Below is a small trained network, with its code and all its weights. Each question gives an input and a target symbol and asks what happens when units are switched off, that is, made to give their printed mean instead of their output.

import numpy as np


def w(rows, s, z=0):
    codes = np.array(rows[::2]) - 128.0
    scale = np.full(codes.shape[1], s)
    scale[-1] = z or s
    return codes * scale


def norm(h):
    return h / np.sqrt((h * h).mean(-1, keepdims=True) + 1e-5)


def f(y):
    return y / 2 * (1 + np.tanh(0.7978845608 * (y + 0.044715 * y**3)))


def softmax(a):
    e = np.exp(a - a.max(-1, keepdims=True))
    return e / e.sum(-1, keepdims=True)


def log_softmax(a):
    a = a - a.max(-1, keepdims=True)
    return a - np.log(np.exp(a).sum(-1, keepdims=True))


def net(x, mask):
    ids = ['ΔΣβημπτφω'.index(c) for c in x.split()]
    T = len(ids)
    res = E[ids] + P[:T]
    u = 0
    for l in range(2):
        r = norm(res)
        for j in range(2):
            rows = slice(3 * j, 3 * j + 3)
            q, k, v = (r @ M[l][rows].T for M in (Q, K, V))
            z = softmax(np.where(np.tri(T) > 0, q @ k.T / 3**0.5, -1e9)) @ v
            o = O[l][rows]
            res = res + np.where(mask[u + j], z, o[:, -1]) @ o[:, :-1]
        u += 2
        y = f(norm(res) @ A[l][:, :-1].T + A[l][:, -1])
        res = res + np.where(mask[u : u + 12], y, B[l][:, -1]) @ B[l][:, :-1]
        u += 12
    return log_softmax(norm(res)[-1] @ U[:, :-1].T + U[:, -1])


Q, K, V, O, A, B = {}, {}, {}, {}, {}, {}
E = w([
[62,95,130,168,85,67],'Δ',
[84,159,75,205,35,99],'Σ',
[108,146,1,115,56,150],'β',
[83,173,46,206,47,66],'η',
[87,181,106,202,64,73],'μ',
[103,210,116,176,76,115],'π',
[70,21,76,98,152,86],'τ',
[91,155,206,143,119,62],'φ',
[118,160,30,153,112,92],'ω',
],0.0046)
P = w([
[26,110,125,161,107,151],'0',
[104,120,126,197,164,196],'1',
[147,66,148,154,42,115],'2',
[2,141,130,91,185,154],'3',
[132,145,130,189,170,170],'4',
[155,100,143,111,66,90],'5',
[42,169,136,94,198,125],'6',
[159,164,138,164,177,146],'7',
[167,130,138,87,110,69],'8',
[92,187,145,116,220,100],'9',
[161,173,140,180,175,143],'10',
[138,151,123,54,81,47],'11',
],0.0065)
Q[0] = w([
[6,185,125,87,142,127],'0.h0',
[157,121,139,125,78,99],'0.h0',
[175,118,164,175,138,181],'0.h0',
[36,162,112,121,187,163],'0.h1',
[65,155,144,95,100,109],'0.h1',
[115,91,94,154,145,111],'0.h1',
],0.016)
K[0] = w([
[252,161,126,88,235,60],'0.h0',
[118,94,141,91,47,131],'0.h0',
[77,112,148,143,128,225],'0.h0',
[203,168,75,107,228,73],'0.h1',
[146,161,112,90,92,36],'0.h1',
[99,107,62,183,137,120],'0.h1',
],0.012)
V[0] = w([
[172,209,105,108,152,27],'0.h0',
[155,210,248,176,81,124],'0.h0',
[172,157,2,187,133,106],'0.h0',
[81,136,117,45,96,134],'0.h1',
[199,124,88,148,119,49],'0.h1',
[100,146,213,133,58,181],'0.h1',
],0.0062)
O[0] = w([
[63,51,123,191,10,176,118],'0.h0',
[66,14,131,117,221,251,106],'0.h0',
[80,132,253,45,27,137,253],'0.h0',
[178,53,110,212,162,155,125],'0.h1',
[134,185,82,74,187,74,111],'0.h1',
[147,135,135,224,23,86,137],'0.h1',
],0.0036,0.003)
A[0] = w([
[173,217,83,111,94,240,25],'0.n0',
[162,162,173,177,103,189,97],'0.n1',
[56,98,85,108,142,177,63],'0.n2',
[123,195,139,90,88,105,82],'0.n3',
[106,186,55,106,166,164,145],'0.n4',
[174,91,171,123,61,152,37],'0.n5',
[87,87,68,138,96,111,104],'0.n6',
[113,200,172,212,194,140,64],'0.n7',
[178,50,86,122,90,145,99],'0.n8',
[175,131,215,186,200,139,246],'0.n9',
[162,102,131,65,121,183,196],'0.n10',
[165,202,190,156,152,254,12],'0.n11',
],0.0076,0.0012)
B[0] = w([
[131,90,33,208,55,105,157],'0.n0',
[163,80,72,101,206,132,160],'0.n1',
[154,116,126,222,186,119,166],'0.n2',
[146,74,110,124,233,129,245],'0.n3',
[84,145,146,2,160,98,182],'0.n4',
[70,98,164,105,182,55,154],'0.n5',
[220,120,116,69,120,192,215],'0.n6',
[17,50,151,191,187,124,253],'0.n7',
[111,194,227,162,164,163,137],'0.n8',
[196,149,97,73,142,230,162],'0.n9',
[72,115,188,205,23,75,97],'0.n10',
[178,237,110,111,201,47,166],'0.n11',
],0.0072,0.0032)
Q[1] = w([
[209,196,73,37,119,147],'1.h0',
[206,106,101,254,89,164],'1.h0',
[84,232,110,244,203,155],'1.h0',
[168,95,201,56,99,43],'1.h1',
[177,50,54,87,138,97],'1.h1',
[111,174,93,89,80,22],'1.h1',
],0.0076)
K[1] = w([
[207,190,164,108,149,104],'1.h0',
[192,84,100,205,131,177],'1.h0',
[108,131,84,184,254,107],'1.h0',
[169,19,144,99,115,98],'1.h1',
[152,85,67,77,123,153],'1.h1',
[135,124,131,67,61,109],'1.h1',
],0.0097)
V[1] = w([
[105,121,57,137,117,48],'1.h0',
[149,163,106,56,184,152],'1.h0',
[120,50,208,86,178,96],'1.h0',
[162,3,96,150,181,128],'1.h1',
[56,121,64,153,215,84],'1.h1',
[128,167,153,119,178,86],'1.h1',
],0.0053)
O[1] = w([
[74,151,100,103,137,199,177],'1.h0',
[77,53,180,141,41,99,105],'1.h0',
[218,92,89,181,28,152,252],'1.h0',
[226,95,126,27,50,88,238],'1.h1',
[167,190,221,197,3,100,205],'1.h1',
[152,82,200,201,116,162,124],'1.h1',
],0.0032,0.003)
A[1] = w([
[70,143,131,110,218,130,22],'1.n0',
[103,116,176,135,56,101,151],'1.n1',
[20,65,151,121,109,68,134],'1.n2',
[123,105,163,124,185,255,3],'1.n3',
[52,150,155,29,201,61,58],'1.n4',
[134,161,172,83,150,57,154],'1.n5',
[98,134,192,37,92,174,127],'1.n6',
[74,70,195,32,185,227,31],'1.n7',
[101,96,177,175,178,121,69],'1.n8',
[69,152,226,135,134,107,71],'1.n9',
[228,206,118,128,169,194,94],'1.n10',
[147,149,128,48,253,152,93],'1.n11',
],0.0083,0.0018)
B[1] = w([
[184,88,96,182,32,128,194],'1.n0',
[123,243,107,174,90,125,155],'1.n1',
[76,219,136,68,129,128,247],'1.n2',
[140,105,168,35,112,28,156],'1.n3',
[228,129,203,142,255,80,254],'1.n4',
[56,86,62,91,116,110,181],'1.n5',
[118,104,209,232,138,211,181],'1.n6',
[6,62,5,158,180,184,211],'1.n7',
[140,115,174,69,75,177,185],'1.n8',
[219,90,85,130,98,123,163],'1.n9',
[110,246,24,77,186,212,129],'1.n10',
[115,198,191,97,15,176,197],'1.n11',
],0.0076,0.005)
U = w([
[148,76,97,250,122,124,229],'Δ',
[145,122,27,115,87,16,196],'Σ',
[192,164,78,11,134,202,7],'β',
[212,238,124,194,143,167,156],'η',
[38,212,180,147,63,53,74],'μ',
[198,115,243,169,46,126,192],'π',
[182,157,207,74,197,24,190],'τ',
[89,4,151,58,96,121,40],'φ',
[90,118,180,170,254,178,40],'ω',
],0.0074,0.0012)

Each question gives the input, a string of symbols that net reads in full, and the target symbol t.
The units are the heads (3 rows each of Q, K, V and O) and the neurons (one row each of A and B). Each row of codes is followed by its name. A weight is (code - 128) times the scale printed after its matrix; where a second scale follows, it is the last column's (O, A, B and U).
mask holds one flag per unit, layer by layer, with each layer's heads first. A switched-off unit (its flag False) gives its mean, the last column of its rows in O or B, instead of its output. The means were averaged over made-up inputs and are rounded, as every weight is.
A unit's drop is (log p(t) with every unit on - log p(t) with that unit switched off) / (log p(t) with every unit on - log p(t) with every unit switched off).
The circuit of an input: a set's keep is (log p(t) with only the set's units on - log p(t) with every unit switched off) / (log p(t) with every unit on - log p(t) with every unit switched off). Starting from the 12 units with the biggest drops (on a tie, the unit counted first), units are removed one at a time, each time the one whose removal leaves the highest keep (on an exact tie, the one counted first), for as long as the keep stays at least 0.8.
units of the circuit, in order: the units of the circuit, biggest drop first
most important unit: the unit with the biggest drop
top k neurons: the k neurons with the biggest drops, biggest first
k most important neurons of layer l: the k neurons of layer l with the biggest drops, biggest first
which heads matter: for each layer, one digit per head in row order, 1 if its drop is at least 0.15 and else 0, layers parted by /
input π Σ Δ Σ β, target Σ: which heads matter => 00 / 00
input Δ ω Σ π Δ Δ τ Δ π π φ φ, target Δ: which heads matter => 11 / 01
input Δ β τ Σ φ Σ Δ π ω μ μ Δ, target μ: units of the circuit, in order => [0.h0 1.n1]
input ω τ Δ τ Σ Σ, target β: units of the circuit, in order => [0.n7 0.h0 1.n10]
input Δ Σ τ η π β, target Σ: units of the circuit, in order => [0.h0 1.n11]
input φ τ ω π Δ β β ω, target τ: units of the circuit, in order => [0.n4 1.n4]
input Σ π μ ω η Σ, target Δ: 4 most important neurons of layer 1 => [1.n2 1.n11 1.n4 1.n8]
input Δ Σ τ Δ ω π, target Σ: most important unit => 1.n4
input ω η φ Δ β μ φ β τ Σ, target τ: which heads matter => 11 / 00
input μ η π Δ μ μ β β μ π π τ, target Δ: top 2 neurons => [0.n6 0.n8]
input ω τ τ τ, target τ: units of the circuit, in order => [0.h0 1.n4]
input π β τ π φ Σ μ η, target μ: units of the circuit, in order => [0.n7 1.n4 1.n7]
input ω ω Δ τ Δ π, target β: 4 most important neurons of layer 1 => [1.n10 1.n4 1.n0 1.n7]
input η ω φ, target ω: most important neuron of layer 1 => [1.n7]
input ω τ Σ β Δ Δ η φ η η, target φ: which heads matter => 10 / 00
input π Σ φ Σ η φ φ ω Δ μ π μ, target β: which heads matter => 11 / 01
input π Δ β β Σ Δ φ π φ β, target φ: 3 most important neurons of layer 0 => [0.n4 0.n11 0.n9]
input τ Δ τ τ μ μ τ τ μ τ η, target μ: which heads matter => 01 / 01
input ω τ Σ ω β π, target φ: which heads matter => 11 / 11
input η ω β ω Δ β φ Σ φ τ, target φ: top 3 neurons => [0.n2 1.n3 1.n4]
input η τ τ τ ω τ Δ β Δ τ π η, target β: 2 most important neurons of layer 0 => [0.n6 0.n7]
input η τ φ μ, target φ: most important unit => 0.h0
input ω η τ π μ Σ η τ φ τ η τ, target η: which heads matter => 10 / 01
input τ π η Σ μ Δ, target ω: top 3 neurons => [0.n2 0.n7 0.n6]
input ω π τ Δ π τ τ τ π φ β η, target π: units of the circuit, in order => [0.h0 1.n7]
input μ ω π, target Δ: which heads matter => 11 / 11
input π φ τ, target π: 3 most important neurons of layer 1 => [1.n7 1.n4 1.n1]
input π τ η β τ μ, target ω: top 2 neurons => [0.n2 0.n7]
input π μ β Δ Δ β, target τ: top 2 neurons => [0.n5 0.n7]
